[[ 10.2  14.3 -16.4 -16.7]
 [-36.9 -40.1  39.5  39.5]
 [ 46.2  55.1 -32.0 -37.5]
 [ -9.4 -18.2  17.2  25.8]
 [ 34.3  48.4 -27.5 -42.0]]
->
[[-36.9 -40.1  39.5]
 [ 46.2  55.1 -32.0]]

[[-53.8 -46.3 -56.6  10.8]
 [ -9.0 -48.0   1.9   7.9]
 [-29.1   1.7 -10.4   7.2]]
->
[[ -9.0 -48.0   1.9]
 [-29.1   1.7 -10.4]]

[[ 19.4  36.9 -35.9]
 [ 24.9  36.5 -35.6]
 [-17.0 -52.6  45.9]]
->
[[ 24.9  36.5 -35.6]
 [-17.0 -52.6  45.9]]

[[ 40.8  47.4 -21.9   7.7]
 [ 44.0  48.1 -23.9   9.8]
 [-25.7 -35.9   7.3   3.6]
 [ 40.4  45.9 -20.8   8.1]]
->
[[ 44.0  48.1 -23.9]
 [-25.7 -35.9   7.3]]

[[ -9.8 -19.8  41.6 -32.9   2.8]
 [  7.2  22.4 -38.3 -14.5  -3.0]
 [  5.0 -63.0  41.4 -30.0  22.0]
 [  0.0  24.5 -26.7  47.5 -16.8]]
->
[[  7.2  22.4 -38.3]
 [  5.0 -63.0  41.4]]

[[ 34.8  29.7 -11.9 -32.7]
 [ 18.7  15.5 -10.7 -12.1]
 [-20.3  61.2 -46.4 -22.3]
 [ 27.9  29.8 -17.6 -17.2]
 [  1.5  22.6  -7.1 -12.3]]
->
[[ 18.7  15.5 -10.7]
 [-20.3  61.2 -46.4]]

[[-39.9 -38.3 -36.2]
 [ 13.5 -14.4  27.3]
 [ 51.9   1.5 -39.6]
 [-49.9 -11.1  49.9]
 [-57.0  -5.8  44.9]]
->
[[ 13.5 -14.4  27.3]
 [ 51.9   1.5 -39.6]]
---
[[-50.0 -22.6 -11.4  53.6]
 [-38.5  -5.3   6.7  37.5]
 [-16.5 -20.9  22.6  29.4]
 [-42.0 -25.6 -14.1   4.4]
 [ 41.9  -7.2  25.1 -22.3]]
->
[[ -5.3   6.7]
 [-20.9  22.6]]

[[  7.9 -20.8  -1.8 -13.9 -15.3]
 [ 18.0 -49.3   1.8 -27.1   3.6]
 [  9.4 -10.8   4.0  -8.3  18.6]]
->
[[-49.3   1.8]
 [-10.8   4.0]]

[[ -9.5  -9.7 -35.2   6.2  26.7]
 [-12.2   1.4 -52.5  23.2  37.3]
 [ -4.6  -8.5 -40.5  20.9  26.6]
 [ -1.6  -1.5 -42.5  20.6  30.1]
 [ -0.5   7.9   1.1   3.6  -0.3]]
->
[[  1.4 -52.5]
 [ -8.5 -40.5]]

[[-15.7 -39.2 -50.1]
 [-45.1  17.7   4.1]
 [ 44.0 -43.5 -40.9]
 [ 17.7 -31.5  27.0]]
->
[[ 17.7   4.1]
 [-43.5 -40.9]]

[[59.1  0.2  1.2 17.1]
 [-0.6 10.3  0.6 -0.1]
 [-0.7 12.1  0.6 -0.1]]
->
[[10.3  0.6]
 [12.1  0.6]]

[[ -3.5 -62.9  -1.4]
 [-11.2  38.4  11.2]
 [ 27.8  44.6   0.2]
 [  3.6  56.8 -13.9]
 [ -1.2  42.6 -11.0]]
->
[[38.4 11.2]
 [44.6  0.2]]
